(in the rows, 128 means zero)
Each row is followed by its class.
[109 133 145 142 115 114 108 114 137 114 131 146 145 137  65 104]
(72)
[108 138 158 113 139 103 120 113 144 111 134 112 145 137  19 108]
(84)
[123 129 135 162 144 130 116  99 128 119 124 100 116 135 104 109]
(77)
[ 98 151 129 130 120 107 117 112 134 115 129  94 139 117  74 105]
(77)
[122 135 139 115 104  87 117 124 138  99 106 114 133 123  54 124]
(72)
[125 154 160 136 135 117 124 124 138 117 128 131 146 141  40 103]
(84)
[103 127 134 119 116  88 108 119 147 122 125 117 144 123  40 128]
(67)
[123 123 135 131  92  87 120 127 120 114 124 127 137 137  64 141]
(72)
[118 146 136 133 145 118 118 124 132 109 136 113 137 135  98 127]
(71)
[128 148 152 132 160 124 126 119 137 123 131 113 138 133 128  61]
(77)
[107 152 150 141 128 104 125 129 136  98 138 111 126 136  13  98]
(84)
[125 144 149 135 110  96 126 125 133 125 129 114 148 134  58  89]
(67)
[115 140 125 139 109  90 119 134 127 117 138 109 135 122  41 116]
(67)
[137 130 155 130 125 111 117 125 150 121 133 124 148 133  78  69]
(67)
[121 141 158 122 115  87 125 133 130 112 132 128 148 126  34  93]
(67)
[118 151 150 133 111  99 127 135 130 110 126 104 148 128  38 109]
(84)
[123 157 135 126 140  89  92 119 140 120 118  79 139 134  36 136]
(80)
[ 93 141 134 129 114 107 130 123 128 109 128 127 134 119  84 122]
(77)
[118 126 148 130 118  81 123 136 136 116 128 108 138 128  59  77]
(67)
[108 136 139 127 119  83 123 124 133 111 129 124 145 121  48 125]
(72)
[123 134 151 112 129  90 119 140 132 120 132 121 142 129  51  87]
(67)
[104 135 127 121 117  94 116 131 138 132 127 125 146 136  25 111]
(84)
[121 141 154 129 135 100 114 130 137 115 122 122 138 129  33  82]
(67)
[112 155 136 133 143 104 123 112 113 129 118 125 130 132 111 116]
(77)
[124 145 170 127 140 136 122  97 132 142 131  90 131 136 154  78]
(77)
[ 97 135 126 133 126  82 126 141 140 101 127 108 138 157  24  94]
(84)
[114 146 135 123 141 110 125 117 135 109 135  97 134 125  98  78]
(77)
[104 153 134 116 126 103 125 130 128 122 124 111 111 133  86 107]
(77)
[118 165 140 124 148 112 133 125 132 106 137 104 142 148   4 129]
(80)
[127 137 147 129 141  94 125 111 137 142 125 125 145 133  68  77]
(67)
[113 125 140 139 103 111 117 130 130 113 136 151 137 130  87 111]
(72)
[118 137 152 123 119  91 125 115 130 125 122 131 133 124  96  93]
(72)
[118 132 146 124 107  71 118 137 137 115 146 130 137 105  39 108]
(67)
[121 144 134 135 142 103 120 119 124 126 127 119 136 144  84  73]
(77)
[119 140 145 138 137 125 115  86 132 115 125 108 136 145 109  91]
(77)
[120 120 121 132 108  96 133 124 130 115 119 115 138 135  65  89]
(72)
[131 140 161 130 140  99 113 124 149 113 120 130 136 134  48  67]
(67)
[130 152 154 139 129 106 128 130 136 115 124 122 121 135  38  72]
(84)
[130 147 161 142 131  90 150 126 138 129 137 138 147 143  38  73]
(67)
[125 154 152 129 126 114 117 121 146 115 121 121 145 131  72  93]
(67)
[133 147 168 130 108  94 120  95 135 121 121 116 151 131  58 107]
(72)
[117 139 137 135 113  98 135 122 126 118 121 117 133 136  27 101]
(67)
[106 158 167 133 132 109 127 107 131 108 127 119 140 134 104 105]
(77)
[126 153 139 132 153 121 118 119 141 119 115 109 133 146  95  92]
(77)
[108 136 131 133 131 110 122 121 134 100 130 118 142 144  78 103]
(77)
[134 140 140 115 165 112 126  77 135 124 128 115 131 139 108  95]
(77)
[ 99 153 157 117 151 107 115 109 124 114 124 134 137 129  55 116]
(71)

Each row is followed by its class.
[134 103 140 147 135 125 117 123 130 136 117 168 142 118 132  98]
G
[141 135 164 134 122 121 120 123 136 135 125 117 134 159 112  84]
V
[131  55 118 138 139 134 136 133 139 161 126 132 153  95 130  59]
H
[129  91 140 140 133 130 124 124 124 145 125 156 133 147 119  87]
D
[106  81 121 145 129 127 118 132 133 144 104 123 133 108 133 101]
G
[128  96 122 132 133 122 115 127 125 133 137 170 124 145 111  90]
D
[130  79 124 129 125 142 127 135 117 146 119 147 140 193 106  80]
C
[150  71 120 152 121 140 116 147 129 158 112 146 151 146 120  88]
C
[131  92 128 144 134 128 121 140 126 157 117 142 116 112 130 101]
G
[137  68 118 163 145 138 110 145 137 149 106 139 124  89 127  92]
G
[127  92 124 141 134 147 120 150 143 138 112 126 142 117 114  87]
D
[120  99 123 120 139 139 127 134 121 121 142 157 134 130 121 108]
H
[144  94 130 150 138 130 116 140 103 173 115 150 124 133 127  89]
G
